Below is a small trained network, with its code and all its weights. Each question gives an input and a class and asks what happens when units are switched off, that is, made to give their printed mean instead of their output.

import numpy as np


def w(rows, s, z=0):
    codes = np.array(rows[::2]) - 128.0
    scale = np.full(codes.shape[1], s)
    scale[-1] = z or s
    return codes * scale


def f(y):
    return np.maximum(y, 0)


def log_softmax(a):
    a = a - a.max(-1, keepdims=True)
    return a - np.log(np.exp(a).sum(-1, keepdims=True))


def net(x, mask):
    res = np.array(x, float).reshape(1, 4) / 4 @ E
    y = f(res @ A[0][:, :-1].T + A[0][:, -1])
    res = res + np.where(mask, y, B[0][:, -1]) @ B[0][:, :-1]
    return log_softmax(res[-1] @ U[:, :-1].T + U[:, -1])


A, B = {}, {}
E = w([
[187,214,215,94,137,172,111,150,33],'x0',
[106,125,163,32,195,187,179,89,228],'x1',
[154,75,170,76,151,11,109,1,78],'x2',
[92,175,186,214,17,101,65,73,251],'x3',
],0.0093)
A[0] = w([
[116,203,193,100,117,184,152,159,153,209],'n1',
[115,136,126,167,46,180,120,131,68,215],'n2',
[105,88,43,89,105,170,179,182,179,250],'n3',
[143,229,136,180,63,185,81,132,117,189],'n4',
[171,86,109,151,132,111,160,115,88,173],'n5',
[82,166,254,117,50,110,131,93,100,251],'n6',
[144,100,130,85,126,71,119,102,82,202],'n7',
[102,101,167,91,173,94,114,102,88,170],'n8',
[82,98,101,166,105,105,133,118,228,225],'n9',
[157,80,95,156,101,26,145,138,150,185],'n10',
[85,108,53,228,53,101,94,156,199,255],'n11',
[113,43,85,130,153,125,120,160,140,151],'n12',
[180,139,134,69,209,143,164,150,120,198],'n13',
],0.011,0.0046)
B[0] = w([
[169,191,75,56,236,149,81,110,122,208],'n1',
[85,141,123,86,108,61,144,176,170,193],'n2',
[50,159,173,107,147,159,138,110,89,223],'n3',
[149,179,65,128,183,77,90,189,135,217],'n4',
[113,86,124,127,90,90,169,183,144,172],'n5',
[200,185,135,160,147,141,78,145,166,206],'n6',
[186,11,107,161,82,122,146,135,139,188],'n7',
[183,26,170,228,155,142,166,93,180,182],'n8',
[110,113,123,107,134,191,74,148,129,216],'n9',
[137,60,187,115,131,141,152,205,78,185],'n10',
[100,130,183,116,117,156,57,172,121,252],'n11',
[46,83,129,110,124,138,136,126,145,175],'n12',
[88,101,144,95,134,76,124,4,156,220],'n13',
],0.011,0.017)
U = w([
[138,157,91,160,114,153,178,115,120,3],'0',
[198,88,158,219,145,153,154,106,205,155],'1',
[137,175,108,86,166,161,119,52,84,159],'2',
[119,50,144,152,125,91,211,100,130,123],'3',
[64,123,156,137,123,173,118,138,101,207],'4',
[192,130,140,131,79,73,121,169,99,70],'5',
[124,220,97,144,162,101,110,165,138,112],'6',
[116,141,94,131,113,125,245,172,93,89],'7',
],0.012,0.0029)

Each question gives the input, the list of numbers given to net, and the class t.
The units are the neurons (one row each of A and B). Each row of codes is followed by its name. A weight is (code - 128) times the scale printed after its matrix; where a second scale follows, it is the last column's (A, B and U).
mask holds one flag per neuron, in row order. A switched-off neuron (its flag False) gives its mean, the last column of its row in B, instead of its output. The means were averaged over made-up inputs and are rounded, as every weight is.
A unit's drop is (log p(t) with every unit on - log p(t) with that unit switched off) / (log p(t) with every unit on - log p(t) with every unit switched off).
The circuit of an input: a set's keep is (log p(t) with only the set's units on - log p(t) with every unit switched off) / (log p(t) with every unit on - log p(t) with every unit switched off). Starting from the 12 units with the biggest drops (on a tie, the unit counted first), units are removed one at a time, each time the one whose removal leaves the highest keep (on an exact tie, the one counted first), for as long as the keep stays at least 0.8.
circuit, biggest first: the units of the circuit, biggest drop first
unit that matters most: the unit with the biggest drop
top k neurons: the k neurons with the biggest drops, biggest first
drop when u is switched off: that unit's drop, to one decimal
input [-1,-5,5,0], class 1: circuit, biggest first	n8
input [5,3,2,-2], class 1: circuit, biggest first	n8; n3
input [-4,7,-3,-4], class 2: top 3 neurons	n11; n13; n10
input [-4,-4,5,0], class 3: top 2 neurons	n10; n6
input [-5,8,-7,-7], class 2: top 3 neurons	n13; n11; n1
input [-4,-2,5,7], class 4: top 3 neurons	n11; n9; n8
input [-2,-5,6,6], class 5: top 2 neurons	n10; n11
input [-1,-3,-5,-8], class 7: top 3 neurons	n11; n9; n8
input [-3,4,-5,-6], class 2: top 2 neurons	n11; n13
input [-4,5,-5,-6], class 2: drop when n2 is switched off	0.1
input [3,0,7,-2], class 1: drop when n8 is switched off	0.2
input [1,8,3,7], class 2: drop when n8 is switched off	0.3
input [-8,3,-3,6], class 4: drop when n7 is switched off	0.0
input [5,7,3,-8], class 3: unit that matters most	n13
